Here is a tiny trained network, its code and every weight. The questions are about switching its units off for an input and a class, where a switched-off unit gives its printed mean instead of its output.

import numpy as np


def w(rows, s, z=0):
    codes = np.array(rows[::2]) - 128.0
    scale = np.full(codes.shape[1], s)
    scale[-1] = z or s
    return codes * scale


def norm(h):
    return h / np.sqrt((h * h).mean(-1, keepdims=True) + 1e-5)


def f(y):
    return np.maximum(y, 0)


def log_softmax(a):
    a = a - a.max(-1, keepdims=True)
    return a - np.log(np.exp(a).sum(-1, keepdims=True))


def net(x, mask):
    res = np.array(x, float).reshape(1, 5) / 4 @ E
    u = 0
    for l in range(4):
        y = f(norm(res) @ A[l][:, :-1].T + A[l][:, -1])
        res = res + np.where(mask[u : u + 5], y, B[l][:, -1]) @ B[l][:, :-1]
        u += 5
    return log_softmax(norm(res)[-1] @ U[:, :-1].T + U[:, -1])


A, B = {}, {}
E = w([
[176,165,253],'x0',
[154,232,48],'x1',
[131,126,125],'x2',
[126,128,129],'x3',
[118,133,126],'x4',
],0.0064)
A[0] = w([
[128,83,188,255],'L0N0',
[122,58,26,116],'L0N1',
[77,254,113,236],'L0N2',
[97,132,102,61],'L0N3',
[12,121,147,139],'L0N4',
],0.0067,0.0017)
B[0] = w([
[168,48,54,219],'L0N0',
[2,165,178,223],'L0N1',
[228,28,115,252],'L0N2',
[113,149,148,147],'L0N3',
[177,91,92,166],'L0N4',
],0.0073,0.0042)
A[1] = w([
[178,141,150,219],'L1N0',
[160,169,254,241],'L1N1',
[162,100,99,249],'L1N2',
[171,130,177,174],'L1N3',
[176,144,87,147],'L1N4',
],0.013,0.0011)
B[1] = w([
[77,158,63,226],'L1N0',
[49,104,37,252],'L1N1',
[109,138,222,255],'L1N2',
[86,129,88,233],'L1N3',
[130,157,254,232],'L1N4',
],0.0087,0.0045)
A[2] = w([
[187,96,208,85],'L2N0',
[107,38,142,165],'L2N1',
[222,254,154,170],'L2N2',
[52,105,199,251],'L2N3',
[204,237,74,240],'L2N4',
],0.0076,0.003)
B[2] = w([
[132,148,2,164],'L2N0',
[170,189,193,204],'L2N1',
[162,72,227,187],'L2N2',
[195,222,115,254],'L2N3',
[86,58,227,180],'L2N4',
],0.0076,0.0064)
A[3] = w([
[161,253,163,189],'L3N0',
[44,217,69,215],'L3N1',
[132,111,98,62],'L3N2',
[152,181,93,10],'L3N3',
[163,63,108,3],'L3N4',
],0.004,0.0025)
B[3] = w([
[144,183,90,235],'L3N0',
[147,205,3,253],'L3N1',
[142,101,120,128],'L3N2',
[109,138,153,130],'L3N3',
[163,86,109,128],'L3N4',
],0.0063,0.0036)
U = w([
[17,174,28,23],'0',
[199,79,255,88],'1',
[192,209,116,251],'2',
],0.0086,0.0013)

Each question gives the input, the list of numbers given to net, and the class t.
The units are the neurons (one row each of A and B). Each row of codes is followed by its name. A weight is (code - 128) times the scale printed after its matrix; where a second scale follows, it is the last column's (A, B and U).
mask holds one flag per neuron, layer by layer. A switched-off neuron (its flag False) gives its mean, the last column of its row in B, instead of its output. The means were averaged over made-up inputs and are rounded, as every weight is.
A unit's drop is (log p(t) with every unit on - log p(t) with that unit switched off) / (log p(t) with every unit on - log p(t) with every unit switched off).
The circuit of an input: a set's keep is (log p(t) with only the set's units on - log p(t) with every unit switched off) / (log p(t) with every unit on - log p(t) with every unit switched off). Starting from the 12 units with the biggest drops (on a tie, the unit counted first), units are removed one at a time, each time the one whose removal leaves the highest keep (on an exact tie, the one counted first), for as long as the keep stays at least 0.8.
circuit, biggest first: the units of the circuit, biggest drop first
top k neurons: the k neurons with the biggest drops, biggest first
k most important neurons of layer l: the k neurons of layer l with the biggest drops, biggest first
drop of u: that unit's drop, to one decimal
input [-3,4,4,1,-3], class 1: top 3 neurons : [L1N1; L2N2; L0N0]
input [-1,2,-6,1,1], class 1: circuit, biggest first : [L0N2; L1N2]
input [8,8,1,3,-2], class 0: top 4 neurons : [L1N1; L1N0; L0N0; L1N3]
input [3,-3,-8,-1,6], class 2: top neuron : [L0N0]
input [2,-5,3,6,-6], class 2: 2 most important neurons of layer 0 : [L0N2; L0N0]
input [-4,-1,-1,3,-5], class 2: 2 most important neurons of layer 2 : [L2N3; L2N4]
input [5,7,-7,4,0], class 1: 2 most important neurons of layer 0 : [L0N1; L0N2]
input [-1,2,-8,5,0], class 1: 2 most important neurons of layer 0 : [L0N2; L0N0]
input [-1,4,-4,6,4], class 1: 2 most important neurons of layer 1 : [L1N1; L1N3]
input [-4,-2,-7,5,-5], class 2: 3 most important neurons of layer 1 : [L1N1; L1N0; L1N3]
input [1,-2,-1,4,-8], class 2: top 2 neurons : [L0N0; L2N0]
input [5,4,-8,-6,-3], class 0: 2 most important neurons of layer 1 : [L1N1; L1N0]
input [7,-2,6,1,2], class 0: drop of L1N1 : 0.3
input [6,-2,-6,-3,-5], class 0: drop of L1N1 : 0.3
input [-5,7,-4,-6,-3], class 1: top neuron : [L1N1]
input [-1,7,1,-2,-1], class 1: drop of L2N2 : 0.1
input [7,0,8,-7,6], class 0: drop of L2N4 : 0.0
